Below are the code and all the weights of a small trained network. Each question names an input and a class and asks about switching units off, where a switched-off unit gives its printed mean instead of its output.

import numpy as np


def w(rows, s, z=0):
    codes = np.array(rows[::2]) - 128.0
    scale = np.full(codes.shape[1], s)
    scale[-1] = z or s
    return codes * scale


def f(y):
    return np.maximum(y, 0)


def log_softmax(a):
    a = a - a.max(-1, keepdims=True)
    return a - np.log(np.exp(a).sum(-1, keepdims=True))


def net(x, mask):
    res = np.array(x, float).reshape(1, 6) / 4 @ E
    y = f(res @ A[0][:, :-1].T + A[0][:, -1])
    res = res + np.where(mask, y, B[0][:, -1]) @ B[0][:, :-1]
    return log_softmax(res[-1] @ U[:, :-1].T + U[:, -1])


A, B = {}, {}
E = w([
[82,151,216,77,58,154,107,155,168,118],'x0',
[210,182,200,133,80,181,143,210,120,101],'x1',
[221,124,88,122,176,112,181,116,145,65],'x2',
[64,2,86,144,177,104,100,122,114,35],'x3',
[62,32,107,37,137,220,172,241,139,208],'x4',
[131,141,168,39,67,68,220,106,217,64],'x5',
],0.0058)
A[0] = w([
[83,163,200,103,78,236,78,206,87,180,229],'n1',
[39,58,158,64,94,218,131,214,148,129,179],'n2',
[91,94,98,233,171,41,40,42,105,55,150],'n3',
[104,112,132,208,153,60,52,29,79,66,165],'n4',
[193,119,104,179,113,40,156,43,136,40,253],'n5',
[223,178,127,214,190,189,100,120,34,197,147],'n6',
[195,151,119,126,107,53,165,52,193,50,221],'n7',
[178,182,151,219,168,142,106,119,43,170,221],'n8',
[164,175,165,24,53,149,233,194,203,77,238],'n9',
[53,27,123,89,151,236,90,240,111,187,225],'n10',
[133,132,123,205,152,23,116,22,119,45,148],'n11',
[193,115,102,216,213,203,68,181,45,184,210],'n12',
[231,183,98,221,139,191,108,107,35,162,153],'n13',
[210,199,167,103,104,99,199,148,182,121,228],'n14',
[78,246,182,130,44,128,122,83,141,243,201],'n15',
[86,222,209,100,58,84,129,72,165,198,155],'n16',
[64,37,32,123,227,88,151,97,125,146,137],'n17',
[51,20,2,87,252,134,133,108,70,189,158],'n18',
[201,195,133,89,106,5,234,93,208,46,144],'n19',
[191,150,74,177,175,200,53,158,44,222,196],'n20',
],0.0055,0.0032)
B[0] = w([
[103,121,221,180,35,144,108,198,115,161,225],'n1',
[70,51,195,143,58,222,118,183,64,141,223],'n2',
[39,118,29,198,216,45,42,35,24,20,228],'n3',
[61,131,40,198,167,65,33,70,50,19,217],'n4',
[190,136,73,109,219,113,130,47,60,27,247],'n5',
[186,235,71,208,79,26,183,204,217,57,215],'n6',
[202,139,114,59,206,159,133,40,68,70,231],'n7',
[170,225,58,196,102,42,123,150,161,100,214],'n8',
[201,120,225,59,160,221,149,141,151,164,254],'n9',
[35,53,137,188,51,208,194,215,104,148,245],'n10',
[137,151,103,135,225,73,48,33,27,63,227],'n11',
[94,150,71,219,85,70,214,195,160,69,233],'n12',
[205,228,53,195,119,23,198,193,184,54,213],'n13',
[213,179,171,87,162,171,164,121,198,146,226],'n14',
[105,212,178,121,69,122,44,65,201,217,220],'n15',
[110,217,181,93,105,138,45,31,165,205,208],'n16',
[62,84,15,90,217,128,149,72,148,122,213],'n17',
[24,55,2,97,172,155,200,81,198,179,239],'n18',
[231,149,135,36,229,185,162,64,130,82,236],'n19',
[106,162,83,206,53,50,203,202,194,117,225],'n20',
],0.0058,0.0078)
U = w([
[94,211,200,92,61,135,27,76,195,228,219],'0',
[12,14,41,101,144,186,199,135,163,182,203],'1',
[88,60,242,154,47,197,131,229,56,120,136],'2',
[148,212,73,213,81,41,210,212,210,83,8],'3',
[94,136,69,161,210,60,25,31,1,28,64],'4',
[244,151,164,17,213,183,216,87,159,88,159],'5',
],0.0061,0.0013)

Each question gives the input, the list of numbers given to net, and the class t.
The units are the neurons (one row each of A and B). Each row of codes is followed by its name. A weight is (code - 128) times the scale printed after its matrix; where a second scale follows, it is the last column's (A, B and U).
mask holds one flag per neuron, in row order. A switched-off neuron (its flag False) gives its mean, the last column of its row in B, instead of its output. The means were averaged over made-up inputs and are rounded, as every weight is.
A unit's drop is (log p(t) with every unit on - log p(t) with that unit switched off) / (log p(t) with every unit on - log p(t) with every unit switched off).
The circuit of an input: a set's keep is (log p(t) with only the set's units on - log p(t) with every unit switched off) / (log p(t) with every unit on - log p(t) with every unit switched off). Starting from the 12 units with the biggest drops (on a tie, the unit counted first), units are removed one at a time, each time the one whose removal leaves the highest keep (on an exact tie, the one counted first), for as long as the keep stays at least 0.8.
units of the circuit, in order: the units of the circuit, biggest drop first
top k neurons: the k neurons with the biggest drops, biggest first
drop of u: that unit's drop, to one decimal
input [3,-5,0,-8,-4,5], class 5: units of the circuit, in order => n19
input [8,-3,0,-1,-3,2], class 0: units of the circuit, in order => n16, n15
input [8,-1,-5,-5,2,-8], class 2: top 3 neurons => n10, n1, n2
input [-4,-3,6,-7,-4,2], class 5: top 2 neurons => n19, n14
input [1,3,2,1,-7,-8], class 3: top 2 neurons => n6, n13
input [5,5,6,-1,-8,-6], class 3: top 3 neurons => n6, n13, n8
input [8,1,-1,-5,-6,5], class 5: top 2 neurons => n19, n7
input [6,1,-1,3,1,6], class 5: top 2 neurons => n9, n19
input [-1,2,7,6,-2,7], class 5: top 2 neurons => n19, n9
input [-1,1,-7,6,3,-2], class 1: drop of n18 => 0.2
input [7,-3,-5,2,8,-2], class 2: drop of n2 => 0.3
input [6,5,3,0,0,-8], class 3: drop of n10 => 0.0
input [-5,1,-3,2,6,-2], class 1: drop of n18 => 0.1
input [-7,-3,2,3,5,-5], class 1: units of the circuit, in order => n18
